Below is a small trained network, with its code and all its weights. Each question gives an input and a class and asks what happens when units are switched off, that is, made to give their printed mean instead of their output.

import numpy as np


def w(rows, s, z=0):
    codes = np.array(rows[::2]) - 128.0
    scale = np.full(codes.shape[1], s)
    scale[-1] = z or s
    return codes * scale


def f(y):
    return np.maximum(y, 0)


def log_softmax(a):
    a = a - a.max(-1, keepdims=True)
    return a - np.log(np.exp(a).sum(-1, keepdims=True))


def net(x, mask):
    res = np.array(x, float).reshape(1, 4) / 4 @ E
    y = f(res @ A[0][:, :-1].T + A[0][:, -1])
    res = res + np.where(mask, y, B[0][:, -1]) @ B[0][:, :-1]
    return log_softmax(res[-1] @ U[:, :-1].T + U[:, -1])


A, B = {}, {}
E = w([
[240,67,66,155,185,52,2],'x0',
[46,239,78,11,75,37,77],'x1',
[133,172,231,232,85,47,71],'x2',
[105,115,164,127,85,141,164],'x3',
],0.0093)
A[0] = w([
[128,169,121,106,65,89,15,171],'N1',
[138,100,89,124,167,76,77,252],'N2',
[123,131,249,144,110,151,109,172],'N3',
[77,140,164,94,76,124,212,204],'N4',
[136,147,181,146,110,159,134,125],'N5',
[142,108,219,196,104,134,138,182],'N6',
],0.013,0.0035)
B[0] = w([
[146,233,85,187,83,111,21,248],'N1',
[207,121,83,158,125,117,89,234],'N2',
[44,163,178,127,59,1,72,207],'N3',
[56,216,79,108,88,173,231,247],'N4',
[62,123,221,137,59,64,89,173],'N5',
[51,16,203,73,99,56,77,229],'N6',
],0.0083,0.014)
U = w([
[71,178,110,141,93,186,203,150],'0',
[169,167,76,163,106,104,58,14],'1',
[64,92,192,152,97,86,107,106],'2',
[190,3,62,122,197,159,79,253],'3',
],0.014,0.0026)

Each question gives the input, the list of numbers given to net, and the class t.
The units are the neurons (one row each of A and B). Each row of codes is followed by its name. A weight is (code - 128) times the scale printed after its matrix; where a second scale follows, it is the last column's (A, B and U).
mask holds one flag per neuron, in row order. A switched-off neuron (its flag False) gives its mean, the last column of its row in B, instead of its output. The means were averaged over made-up inputs and are rounded, as every weight is.
A unit's drop is (log p(t) with every unit on - log p(t) with that unit switched off) / (log p(t) with every unit on - log p(t) with every unit switched off).
The circuit of an input: a set's keep is (log p(t) with only the set's units on - log p(t) with every unit switched off) / (log p(t) with every unit on - log p(t) with every unit switched off). Starting from all 6 units, units are removed one at a time, each time the one whose removal leaves the highest keep (on an exact tie, the one counted first), for as long as the keep stays at least 0.8.
circuit, biggest first: the units of the circuit, biggest drop first
most important unit: the unit with the biggest drop
k most important neurons: the k neurons with the biggest drops, biggest first
drop of u: that unit's drop, to one decimal
input [-2,3,-5,-8], class 0: most important unit -> N1
input [4,-2,1,3], class 3: circuit, biggest first -> [N1, N4, N3]
input [-7,8,8,-5], class 0: 2 most important neurons -> [N4, N2]
input [3,1,-6,8], class 3: 2 most important neurons -> [N4, N1]
input [-7,-6,-2,-2], class 2: 3 most important neurons -> [N6, N5, N3]
input [-5,2,3,-5], class 0: 2 most important neurons -> [N4, N6]
input [3,-1,-8,1], class 3: drop of N1 -> 0.0
input [-1,-6,-2,-5], class 3: drop of N4 -> 0.4
input [-3,0,1,-5], class 0: drop of N4 -> -0.1
input [6,-4,0,-1], class 3: drop of N2 -> 0.0
